Here is a tiny trained network, its code and every weight. The questions are about switching its units off for an input and a class, where a switched-off unit gives its printed mean instead of its output.

import numpy as np


def w(rows, s, z=0):
    codes = np.array(rows[::2]) - 128.0
    scale = np.full(codes.shape[1], s)
    scale[-1] = z or s
    return codes * scale


def norm(h):
    return h / np.sqrt((h * h).mean(-1, keepdims=True) + 1e-5)


def f(y):
    return np.maximum(y, 0)


def log_softmax(a):
    a = a - a.max(-1, keepdims=True)
    return a - np.log(np.exp(a).sum(-1, keepdims=True))


def net(x, mask):
    res = np.array(x, float).reshape(1, 5) / 4 @ E
    u = 0
    for l in range(3):
        y = f(norm(res) @ A[l][:, :-1].T + A[l][:, -1])
        res = res + np.where(mask[u : u + 3], y, B[l][:, -1]) @ B[l][:, :-1]
        u += 3
    return log_softmax(norm(res)[-1] @ U[:, :-1].T + U[:, -1])


A, B = {}, {}
E = w([
[163,90,223,142,195,154,68],'x0',
[111,130,138,131,124,132,133],'x1',
[120,250,133,155,91,137,73],'x2',
[127,129,131,127,128,130,131],'x3',
[175,145,158,195,97,98,195],'x4',
],0.013)
A[0] = w([
[191,207,94,125,58,240,70,159],'L0N0',
[163,172,163,240,139,254,27,2],'L0N1',
[183,113,141,236,90,149,167,149],'L0N2',
],0.0058,0.0039)
B[0] = w([
[40,101,133,184,88,143,84,254],'L0N0',
[144,202,182,2,144,8,93,222],'L0N1',
[213,74,240,150,91,120,197,253],'L0N2',
],0.01,0.0037)
A[1] = w([
[152,231,172,246,79,113,113,30],'L1N0',
[122,65,98,102,99,139,189,23],'L1N1',
[171,140,152,147,130,143,240,2],'L1N2',
],0.012,0.0042)
B[1] = w([
[191,194,62,72,193,156,201,254],'L1N0',
[83,123,154,76,108,30,84,206],'L1N1',
[96,85,88,199,95,89,12,207],'L1N2',
],0.011,0.0078)
A[2] = w([
[20,31,77,47,168,177,205,3],'L2N0',
[75,255,79,103,146,254,153,44],'L2N1',
[171,12,190,123,227,145,122,64],'L2N2',
],0.0068,0.0047)
B[2] = w([
[181,207,89,51,169,81,177,205],'L2N0',
[91,24,146,186,87,168,95,223],'L2N1',
[67,122,125,186,138,248,196,253],'L2N2',
],0.014,0.0043)
U = w([
[93,124,82,40,145,60,131,121],'0',
[78,96,141,100,197,233,166,195],'1',
[139,69,108,193,48,20,165,64],'2',
[158,48,212,220,135,148,192,129],'3',
[36,138,70,152,58,191,78,34],'4',
[107,159,181,102,165,124,5,85],'5',
[177,180,50,194,89,162,226,190],'6',
[212,210,200,136,150,101,168,254],'7',
],0.023,0.0029)

Each question gives the input, the list of numbers given to net, and the class t.
The units are the neurons (one row each of A and B). Each row of codes is followed by its name. A weight is (code - 128) times the scale printed after its matrix; where a second scale follows, it is the last column's (A, B and U).
mask holds one flag per neuron, layer by layer. A switched-off neuron (its flag False) gives its mean, the last column of its row in B, instead of its output. The means were averaged over made-up inputs and are rounded, as every weight is.
A unit's drop is (log p(t) with every unit on - log p(t) with that unit switched off) / (log p(t) with every unit on - log p(t) with every unit switched off).
The circuit of an input: a set's keep is (log p(t) with only the set's units on - log p(t) with every unit switched off) / (log p(t) with every unit on - log p(t) with every unit switched off). Starting from all 9 units, units are removed one at a time, each time the one whose removal leaves the highest keep (on an exact tie, the one counted first), for as long as the keep stays at least 0.8.
circuit, biggest first: the units of the circuit, biggest drop first
k most important neurons: the k neurons with the biggest drops, biggest first
top k neurons in layer l: the k neurons of layer l with the biggest drops, biggest first
drop of u: that unit's drop, to one decimal
input [0,-3,-8,-1,5], class 2: circuit, biggest first -> L1N1
input [-4,-4,0,7,7], class 2: 4 most important neurons -> L1N2; L0N2; L2N2; L2N0
input [-1,-4,-6,2,1], class 2: circuit, biggest first -> L1N0; L1N1
input [-7,-2,6,-4,0], class 4: 3 most important neurons -> L2N1; L0N0; L0N2
input [-6,3,-4,2,0], class 0: 3 most important neurons -> L0N2; L2N1; L2N0
input [-7,1,-2,-5,-1], class 0: 2 most important neurons -> L0N2; L1N2
input [-7,2,0,-2,1], class 2: top 2 neurons in layer 2 -> L2N2; L2N0
input [-5,7,0,-7,3], class 2: 2 most important neurons -> L1N2; L2N2
input [4,-6,-4,-2,0], class 1: top 2 neurons in layer 2 -> L2N2; L2N1
input [0,-3,-4,-6,3], class 2: 2 most important neurons -> L1N2; L1N1
input [6,-5,-8,-1,0], class 1: 3 most important neurons -> L2N2; L0N2; L1N2
input [-8,-7,-3,-7,-1], class 0: top 2 neurons in layer 1 -> L1N2; L1N1
input [-2,5,-8,-5,-2], class 0: drop of L2N0 -> 0.1
input [7,-5,-8,2,-1], class 1: drop of L2N2 -> 0.5
input [7,8,-1,1,-8], class 1: top neuron in layer 2 -> L2N2
